Below is a small trained network, with its code and all its weights. Each question gives an input and a class and asks what happens when units are switched off, that is, made to give their printed mean instead of their output.

import numpy as np


def w(rows, s, z=0):
    codes = np.array(rows[::2]) - 128.0
    scale = np.full(codes.shape[1], s)
    scale[-1] = z or s
    return codes * scale


def norm(h):
    return h / np.sqrt((h * h).mean(-1, keepdims=True) + 1e-5)


def f(y):
    return y / 2 * (1 + np.tanh(0.7978845608 * (y + 0.044715 * y**3)))


def log_softmax(a):
    a = a - a.max(-1, keepdims=True)
    return a - np.log(np.exp(a).sum(-1, keepdims=True))


def net(x, mask):
    res = np.array(x, float).reshape(1, 7) / 4 @ E
    u = 0
    for l in range(3):
        y = f(norm(res) @ A[l][:, :-1].T + A[l][:, -1])
        res = res + np.where(mask[u : u + 5], y, B[l][:, -1]) @ B[l][:, :-1]
        u += 5
    return log_softmax(norm(res)[-1] @ U[:, :-1].T + U[:, -1])


A, B = {}, {}
E = w([
[129,129,129,128,131],'x0',
[134,170,185,249,150],'x1',
[129,127,128,128,130],'x2',
[227,73,159,97,70],'x3',
[130,126,127,129,131],'x4',
[71,61,199,156,93],'x5',
[128,130,129,127,128],'x6',
],0.013)
A[0] = w([
[75,198,120,175,142,57],'0.n0',
[164,195,102,69,150,196],'0.n1',
[1,170,63,81,120,137],'0.n2',
[187,162,154,188,111,1],'0.n3',
[91,99,119,100,116,52],'0.n4',
],0.013,0.005)
B[0] = w([
[65,152,72,121,37,196],'0.n0',
[192,71,51,205,117,220],'0.n1',
[229,104,210,178,236,255],'0.n2',
[217,94,143,158,254,158],'0.n3',
[67,185,193,71,111,138],'0.n4',
],0.014,0.0078)
A[1] = w([
[21,163,37,224,116,4],'1.n0',
[111,146,121,110,178,66],'1.n1',
[157,161,174,173,56,88],'1.n2',
[123,248,45,110,207,93],'1.n3',
[46,130,144,97,211,37],'1.n4',
],0.015,0.0014)
B[1] = w([
[89,201,141,135,77,253],'1.n0',
[154,80,127,196,73,131],'1.n1',
[74,138,84,111,194,174],'1.n2',
[252,129,190,107,118,200],'1.n3',
[90,105,82,168,171,170],'1.n4',
],0.021,0.0068)
A[2] = w([
[155,165,137,128,34,42],'2.n0',
[67,40,222,137,145,140],'2.n1',
[43,139,146,144,69,83],'2.n2',
[69,95,196,6,80,4],'2.n3',
[119,98,57,81,67,79],'2.n4',
],0.021,0.0033)
B[2] = w([
[141,201,178,47,110,171],'2.n0',
[76,229,43,127,156,246],'2.n1',
[103,6,135,188,65,187],'2.n2',
[144,62,245,66,185,183],'2.n3',
[92,109,65,96,73,167],'2.n4',
],0.024,0.012)
U = w([
[249,90,125,179,197,170],'0',
[91,191,76,147,222,225],'1',
[171,60,41,61,59,129],'2',
[99,60,165,15,192,23],'3',
[193,245,170,127,53,2],'4',
[69,120,137,177,43,123],'5',
],0.017,0.003)

Each question gives the input, the list of numbers given to net, and the class t.
The units are the neurons (one row each of A and B). Each row of codes is followed by its name. A weight is (code - 128) times the scale printed after its matrix; where a second scale follows, it is the last column's (A, B and U).
mask holds one flag per neuron, layer by layer. A switched-off neuron (its flag False) gives its mean, the last column of its row in B, instead of its output. The means were averaged over made-up inputs and are rounded, as every weight is.
A unit's drop is (log p(t) with every unit on - log p(t) with that unit switched off) / (log p(t) with every unit on - log p(t) with every unit switched off).
The circuit of an input: a set's keep is (log p(t) with only the set's units on - log p(t) with every unit switched off) / (log p(t) with every unit on - log p(t) with every unit switched off). Starting from the 12 units with the biggest drops (on a tie, the unit counted first), units are removed one at a time, each time the one whose removal leaves the highest keep (on an exact tie, the one counted first), for as long as the keep stays at least 0.8.
units of the circuit, in order: the units of the circuit, biggest drop first
unit that matters most: the unit with the biggest drop
top k neurons: the k neurons with the biggest drops, biggest first
top k neurons in layer l: the k neurons of layer l with the biggest drops, biggest first
drop of u: that unit's drop, to one decimal
input [-4,-8,2,7,8,8,-7], class 3: units of the circuit, in order -> (2.n3)
input [7,2,-3,-5,1,4,7], class 5: units of the circuit, in order -> (0.n0; 2.n2)
input [6,-2,7,1,4,8,-4], class 3: top 3 neurons -> (2.n3; 0.n2; 0.n3)
input [-1,1,5,-4,8,3,5], class 5: top 4 neurons -> (0.n0; 0.n3; 2.n2; 1.n0)
input [4,1,-3,-6,-5,1,-2], class 5: top 4 neurons -> (0.n0; 0.n3; 1.n0; 2.n1)
input [1,-1,-1,6,-8,3,2], class 3: top 3 neurons -> (2.n3; 0.n1; 0.n2)
input [7,1,-2,-8,5,5,3], class 5: units of the circuit, in order -> (2.n2; 1.n0)
input [6,-8,1,-2,3,8,5], class 1: top 2 neurons -> (2.n1; 1.n4)
input [7,1,-3,-7,7,-4,3], class 4: top 2 neurons -> (0.n0; 1.n0)
input [8,0,5,7,-8,-8,-1], class 2: top 2 neurons -> (0.n2; 0.n1)
input [-7,0,-6,5,-2,-4,-4], class 2: top 3 neurons -> (0.n2; 1.n3; 2.n4)
input [-8,-1,-7,5,6,-8,3], class 2: top 3 neurons in layer 0 -> (0.n2; 0.n1; 0.n3)
input [-4,6,4,0,8,-8,-8], class 4: top 2 neurons -> (0.n2; 0.n0)
input [4,3,-6,3,-7,7,-8], class 1: unit that matters most -> 1.n0
input [4,0,6,-3,-3,-3,-4], class 0: top 2 neurons -> (0.n2; 2.n1)
input [-6,-1,-3,8,8,5,-6], class 3: top 2 neurons in layer 0 -> (0.n2; 0.n1)
input [2,2,6,-1,-6,3,-6], class 5: top 2 neurons -> (0.n2; 2.n2)
input [2,-7,8,0,-6,1,-8], class 1: top 2 neurons -> (0.n2; 1.n3)
input [-6,1,-8,-5,-2,-1,-1], class 4: top 2 neurons -> (0.n0; 0.n3)
input [-7,5,3,5,-8,1,-6], class 1: top 2 neurons in layer 1 -> (1.n3; 1.n0)
input [7,7,-6,6,-8,2,1], class 1: top 2 neurons in layer 0 -> (0.n1; 0.n2)
input [4,1,-6,2,-5,-8,-7], class 0: unit that matters most -> 0.n0
input [4,0,1,7,4,-2,-7], class 2: top 3 neurons in layer 2 -> (2.n1; 2.n4; 2.n3)
input [7,0,-6,-2,0,-5,-6], class 0: top 2 neurons in layer 0 -> (0.n2; 0.n1)
input [-2,0,1,5,-6,3,3], class 3: top 3 neurons in layer 0 -> (0.n2; 0.n1; 0.n3)
input [-8,-1,6,-8,-2,-5,1], class 0: drop of 0.n2 -> 1.0
